[  7 -21 -24  12 -11  11   2  22 -73  24 -28   9  53  23  -7  44  17  18
  11   6  47 -33 -21 -24 -39   2  -1  -7 -19 -10 -48 -25 -15   6 -20 -17
 -20] => 4
[ -1 -26  -8 -19 -45 -27 -25  32  30   6  15   6  -2  25  34 -26 -15 -28
   6   0  26  34  15 -49  37   7 -15  32   7 -12  -1  60  -1   6 -15  36
   5] => 5
[ 40  23  -6 -22   9  -5  -9  61  -7 -12  18  -4  18 -10  47 -36 -20 -37
 -15  -4  -9 -36  15 -16   5   8   2 -16  12 -27 -25  -9  -1   2  -6  -1
  -6] => 0
[ 20  -7 -21  -9 -22  26 -15  25 -95  15 -23   1  58  35  -9  57  40  23
  -3   4  33   5 -14 -22 -40  15 -13  -3 -34   4 -56 -24 -27  -8 -29  -7
 -32] => 2
[  8 -17 -17  14 -21  -3   0  15 -73   8 -18   0  59  27 -13  46  48  36
  -7   8  39  -6 -11 -17 -39  10  -5 -11 -15 -10 -56  -4 -16  -2 -21 -24
 -32] => 0
[ 11  -5   3   6  18  -8  38 -23  39  18 -20 -16   3   5  -5  15 -34  17
   4  21   3 -30   2  48 -26   1 -10 -28  -9  19   1  -5  11   1  37 -20
  -7] => 1
[-12   1 -15  23   4 -20 -16  -8 -42 -30   9  18  19   6  41  23 -28  13
   2  24 -25  -4  18  28  15  -6  27   3  -2   3   3  -4  10  -2  -3  10
   8] => 8
[  6  -7   0   3  27 -16  46 -29  50  23 -23 -31   3  -1  -8  13 -10  17
  12  19  10 -14   3  44  -2  -6 -13 -17 -18  21  -1   2  11  -1  34 -16
 -16] => 1
[  6  -6  -9  -9  23   8  42 -43  42  21 -24 -17  11 -15   4  -3  -6  15
  -3  25  17 -24 -15  40 -13  -1 -11 -12  -5  10   0  -3  11   7  49 -28
 -12] => 4
[  9 -16 -34  15 -12  -5  -3  20 -76  12 -24   0  47  24   3  53  27  22
  -3  11  38 -33 -21  -2 -32   1  -6 -12 -20 -15 -62  -8 -16   1 -20 -12
 -20] => 4
[ -6  33  -4 -18 -49  45  -5  21  -3  -9   3  43   3   5 -12 -34  -7 -22
 -36   5 -13   4 -22  18  35  22   4  -3  -5 -19  14   0  14 -10  20 -20
  -2] => 7
[ 17   2  -7   1  -5  13   8  -8 -46  14 -26 -20  57  17   4  53  14  30
   7   9  29  -6 -21 -10 -62   9  -4  -4 -29  13 -29 -18 -11 -19  -6  -8
 -30] => 2
[-16  34   4  25  56   9  45 -25  30 -23 -46 -89  24 -18  -1  23  18  19
  73  -4  30  79 -13   2  29 -16   5 -20  20  28  34  67 -18   3 -25  19
 -68] => 1
[ 12   0   2 -34   0 -36  40 -40  43  21 -12 -14   6   3   5   8 -22  19
  -2  16   0 -27   4  39  -9   5   9 -15  -7  -5 -18 -32  16   3  59 -20
  -6] => 6
[ 27 -10 -13   6  -5 -11   9   8 -55   6 -19  10  83  29 -14  36  12  23
   2   4  31 -37 -14 -17 -18  10   0 -24 -10 -13 -50  -3  -7  -7 -11 -18
 -24] => 8
[ 16   3 -14   3  10  16  12   6 -62  10 -33 -20  69  38 -14  50  55  26
   9   3  47  10 -16 -29 -62  13 -20 -15 -27  11 -51  -7 -24 -14 -20 -16
 -56] => 2
[  1  -1  -3   8  23   3  34 -46  48  27 -18 -22 -15 -19  -3  -2  -2  10
  -4  18  19 -20 -12  31 -31  -4 -11  -9  -7  13   8   8  15   5  34 -18
  -6] => 4
[  1   0   1   3  28 -11  43 -30  44  18 -16 -20  -1   6  -4  10  -5  22
   1  19   5 -20   5  40 -23  -4 -15 -29 -19  24  -6   9   7 -10  34 -20
 -12] => 1
[ -4   4   0 -56 -55 -11  -1  17   0  20 -12  26 -15 -36 -10  -9 -33 -22
  -5  -1  -8 -21 -15  31  37   8  18  27 -34 -26   6 -39  37  -7 -27 -16
  21] => 6
[-32  50   0 -25  19   7 -34   3 -28 -46 -37  18 -15 -29  14  -8  18   2
  -6  -1 -23  25  14  32 -34   0   9   3  -3  17  21 -17  33  -2  32   2
 -38] => 7
[ 15 -43 -19  55   5 -13  59  10 -21 -29  -9 -18  53  61  21  36 -65   8
  32 -12  38 -55   5  32 -36  10  -9 -65 -23   5 -11   3 -67   7  -8  16
  33] => 2
[-34 -21  12  46 -45 -30 -40 -16  35  -1  54 -37  -6  35  11   8 -31  -7
  -3 -20  -2  52   5 -31  52  20 -27  63   1 -33 -28  33   3  50  59  51
  15] => 5
[ 23  -4  -2 -17  15 -17  41 -27  43  40  -7 -24 -14  -2 -17   3  14  18
  -7   8   8 -14 -10  41 -26 -13  -9 -17 -13  14 -10 -16  18   8  38 -17
  -9] => 3
[ 11  -8 -21 -27 -26  22   8  15   8  15 -15   3   3 -29  27   0 -19 -18
  -7  22 -11 -38 -28  20  71   7  12   1  16 -31  15   5  25   8  -2 -22
   7] => 4
[  7  -6  -5   3  27   6  37 -38  34  30 -20 -17  -6 -12  -5  -2   3   4
  -5  22  20 -34  -8  39 -30  -4 -19 -15 -14  13 -18  -5   4   5  39 -17
  -8] => 4
[  2  10   7 -17  21  -4  48 -55  57  35 -17 -14  11   4   1   2  -9  10
  -4  25  12 -27  -1  27 -43   4 -12 -16 -16  24  -5 -23   9  -9  56 -21
 -11] => 2
[-19   9  12 -29   1 -14 -15  22   6 -26  28  -6  26  39  -2 -45  37 -34
   4 -29   1  59  40  22  62 -25 -37  27  15 -29 -33  28 -25  42  45  66
   7] => 0
[-27  20  -2   2   9 -54 -21   6 -44 -85  10  10  34  34  61  20  -9  10
   1  -6 -26   7  34  27   9   3  16 -27  17  -7 -10  38   1 -14  15  31
  -5] => 6
[ 15   0   1  -2  18 -19  37 -46  32  19 -22 -14  24   6 -27   1   6  13
  -7  24  18 -35   8  35 -21  -2  -9 -19 -22  20 -19  13   2  -3  30 -12
  -7] => 8
[ 10  -2 -26   9 -14  13   8  21 -62  13 -31  -6  47  19  -1  49  17  27
   8   5  24 -31 -15 -16 -25   9  14  -1 -33  -2 -44 -37 -21 -14  -7 -19
 -26] => 7
[-20 -38 -32  26   1   6   1 -24 -54 -41  17  -6  -2  27  44  28  34  43
   0  -3 -30  30  23  26  34 -13  -6   1  -5   6 -12  31 -39  -1 -23   9
  15] => 5
[-22  19 -16  -7  -6  18 -46  42 -66  10  -3  36 -43  20  32   9   5   6
   7   7 -36   7   9  -3  11   5  12  19  -5 -35 -29 -59   6   2  49  22
 -29] => 7
[-48 -35 -19 -20 -25 -30  18 -24  28 -25   3 -11  12   6  12 -24  89  -3
   8  -1  28  81   6  21  67 -26 -11  43 -16  -7   8  -2   0  36  20  13
  -3] => 7
[  7   0  -3 -13  25 -35  43 -23  42  22 -10 -19   1   1  -5   3  17  14
   0  11   6 -29  -2  33 -37  -7 -14 -27 -12  15 -17   2  17   3  34 -17
 -14] => 3
[ 13   5  -6  15  -2  15  -1  43 -79   7 -16   1  58  36 -14  55  16  19
   7  -6  19 -29 -14  -6 -36  10 -11 -25 -23 -14 -54 -14  -4  -3 -14 -16
 -30] => 1
[ 40  -1  -6 -55  31 -18  22  21  26   5 -36 -46  13 -30  13  20 -11   1
  17 -11  12  11   8  -6   8 -19  23  24 -25  24  28   3  22 -42 -34   2
 -23] => 6
[  5  -9 -21  16  -4  -9   8  29 -76  -3 -19   4  64  32  -7  41  45  32
  -2   6  33 -23   8 -24 -57  17  -6 -23 -24   0 -54   7 -24  -6 -29 -24
 -32] => 0
[-26  30  -3 -15  13 -65 -34  -9   6 -41   8   3  21   1  74 -11 -31   8
  39   6 -47   0   7  12  47  21   4  19  25 -55  11  30  61   5  39  25
 -14] => 8
[-15  56  13  -2  43  33   0   3   0 -27 -10 -17  10   5   1  -2 -10  17
  18  -1 -18  58   4  15 -31  28 -22 -20   6   7   9  26  17  14  43  -8
 -57] => 1
[-50  20 -28 -19  42  10 -17  21 -24 -36 -11  29 -42 -14  63 -19   1  17
  19   9 -27  38   2   1 -11  19  -9  -9 -15  -9  20  24  22 -18   6  -8
 -31] => 4
[ -5 -24 -24  87  34 -36   4  -4  15 -50   3 -45  -8  28  71  33 -76  39
  20  16 -11   6  29 -23 -41  23  -7  -5   0  33  32  96 -30 -29  -9  22
 -14] => 5
[  0   3  14 -47 -35 -14 -21 -13  16   4  19 -18  25  17 -19 -25 -52 -16
  19 -23 -22  78  43  33  93 -34  16  79   7  -3  21 -44 -31  55  73  78
  27] => 6
[ 10   8   3  -8  27 -24  40 -52  50  28 -19 -12   8  -4 -17   1  17  15
 -11  25   5 -42   1  19 -28  -1   1 -22 -20  16 -14   1  23 -16  31 -24
 -12] => 8
[-41  -4 -15  55   8 -59  36  14  34 -36  47  -8  -5  55  33   6  37 -27
  17 -28  10  16  32   3   0   2 -21 -33  -4 -25 -17  77 -26  14   6  53
  23] => 7
[ 13  14  -4 -10  19   2  42 -31  53  34 -23 -20  -7  -3 -19  -5   9   3
 -12  18   9 -27   4  34 -25   2 -16  -7 -19  16 -26 -13  -1  -5  61 -17
 -22] => 7
[ 48  32 -10 -28  -1 -32   6  48  25 -17  55 -26   4 -10  77 -18 -43 -21
   2 -31 -34 -14  13 -14  61  20  21  -1  -5 -47  29  59  22 -26 -20  22
  24] => 6
[  0   6 -29  15  -5   2   4  20 -58   8 -32  -1  35  28  -4  48  19  30
  -2   8  25 -25 -10 -22 -46   6   5  -9 -24   4 -48 -21 -23 -19  -6 -21
 -35] => 7
[  5 -14 -23   7  -1  -4  -1  35 -79  -2 -22  11  53  20  -2  44  37  30
  -7   9  25 -17   7 -21 -58  10  -3 -17 -21   3 -52 -12 -21  -6 -28 -25
 -32] => 0
[-47  32 -23  14  -9 -24 -42  29 -41 -65 -24   5 -11  11  40  16 -28   3
  18   9 -31  30  13  29 -21  14   2  15   3  -8  10  19   5   3   8  31
 -23] => 7
[ 16 -14 -14  16 -19 -25 -10   5 -57   3 -24   2  71  49 -16  47   7  26
  -4  15  39 -39 -13 -23 -31  17  -4 -16 -12 -12 -63   5  -5  -4  -8 -14
 -23] => 8
[ 19 -11 -16 -17 -18 -20   8  17 -72  -1 -26  -8  68  36   3  62  27  37
   8   4  27 -15  -7 -18 -43  16  14 -16 -20 -11 -57 -24 -10  -9 -14 -22
 -34] => 6
[-22 -38 -37  -9 -15 -50 -18 -36 -32 -43 -27  -5  86  34 -14  34  93  16
 -29   5  55  76   1   0  37 -33 -23  -2  28  31 -60  38 -37  15 -19  10
 -32] => 4
[-15  21  11  17 -18   6   1  19   4 -36   7   3   6 -10   2 -12  -5 -11
  10 -10   2  21   0  12 -44  34 -26 -21 -28  11  39  90  17 -12 -57  -1
   7] => 1
[  0  -6  -8 -13  20 -15  37 -43  59  24 -21 -17  -2 -13  13 -17 -18   3
   4  23  22 -33  -5  39 -14  -9  -6  -4  -7  10   4 -12  15  12  45 -17
   5] => 4
[  9 -14  -8  -8   7  -4  35 -27  27  24 -23  -7   0  -5   6   7 -26  17
  -1  24   4 -36   6  47 -21   2  -9   1 -21  11 -16 -13  13   5  52 -17
 -11] => 5
[  8  -8 -25  10  -4   5  -6  26 -83   5 -26   6  53   8   2  46  38  22
   3   4  46 -13 -20  -7 -57  -2  -6  -3 -20  -7 -36   3  -2  -1 -27 -10
 -30] => 4
[-26  18   5 -16  20 -26  10   4   0 -35   1 -10  -9  -9  85  15 -76  18
  38  10 -53 -25   1  32  10  14  29  -5  20 -47  11 -39  34   8  73   5
 -11] => 6
[-49  20   1 -29  -6 -69  -2 -50   5 -28 -66 -39  63   4 -16   3  54  35
  60  18  60  65  14  50 -10 -18 -36  35 -33  39   4 102   7  -3 -18  34
 -41] => 1
[ 25 -32 -44 -49  10 -73   3  71 -10 -12 -14 -18  67 -23 114  24 -40 -20
  52   0 -50 -98  14   2  49 -16  46  24  10 -68  18 -75  36  37  39  28
  18] => 4
[-46 -36  -4  38 -15  18  17  -2 -18 -31  12   0  64  40 -14   2  45 -10
   5   1  35  33   7 -26  77  34 -35  21 -11 -11 -33  39  -3  36   0 -29
 -24] => 5
[ 27  24  -6 -14  17 -18  -4  67  27  19  26 -12 -48 -22  45 -49  -6 -49
   2 -13  18  -7  25 -36  18 -19  11  10  -6 -17  22  29  10 -16 -54  23
   9] => 0
[-15   2 -33 -46 -43  -7 -18  40   0  -2 -12  35  12  -1  55 -11 -17   8
  -7  12 -11 -10 -10 -56  74  -6  54  24  14 -19  57 -20  30 -25  -5 -25
   0] => 7
[  9   4  -4  -2   1 -34 -24 -22 -29 -19   3 -13   5  15  26  17  22   8
 -10   4 -11 -30   1  35   4 -14  -2  -4   3 -22 -42   5  17   0  -6  14
  14] => 8
[-33  19 -27 -36 -23  55 -28  16 -67 -12   0  55 -31 -10  40 -12   2  21
  -2  10 -33  41 -11  15  47  11   8   8 -16 -12  -9 -20  -6 -29 -10 -17
  -9] => 7
[  8  -3 -20  14 -23  -8  -6  14 -84 -13 -23  13  79  36 -13  47  23  35
  -1   6  23 -27 -23 -19 -25  15   8 -21 -25 -15 -42  10  -8 -18 -34 -16
 -21] => 8
[  4  33 -24   3 -17   3 -12  38   4  32  -1 -38 -61 -17  45  22  25  17
 -14  16  -6 -14 -17 -50  -3  -6  50  29 -51  -4  35  19  27 -52 -16   5
 -11] => 7
[ 10  32   2  -7  35 -20   2   5  46   4  11  -7  -2  -5  13 -29   6 -10
  -8   6  21  32  11 -54 -28   1  -5  -2 -20  27  13  73  14 -50 -25  12
 -27] => 8
[-30   3 -10  24  24 -23 -41  20 -45 -61   6 -13 -26  -1  74  15 -11  -9
  23   6 -29  26  31  39  -8  -6 -17  33   1  -8 -17  33  14   6 -11  45
 -12] => 5
[-23  -1  -2   5   3  25 -33  11 -49 -25   3  12 -25  -2  58  11   4   7
   8  18 -45  12  13  28  38   3  15  27  -1 -20  -4 -20  31   5  39  15
 -21] => 5
[ 15 -12 -24  17  -4 -10   5   7 -79  -5 -29   2  80  38 -16  50  41  38
   7   8  35 -16 -14 -27 -35  10   4 -22 -22  -3 -47   7 -17 -14 -37 -19
 -35] => 8
[ 19  -1 -14   0  -1  10 -11  17 -73   3 -24 -10  59  32   1  50  33  17
   2   2  31   1 -12 -21 -58  13 -17  -4 -25   5 -52 -22 -16 -10 -20  -7
 -41] => 2
[-30  -7 -22 -27 -29  -9 -23  26 -44  14   6  47 -10  11  39  -6 -21  12
  26 -10 -17   5   5  -9  60   8   8  21 -12 -47 -20 -30  10  11  19  10
  -3] => 5
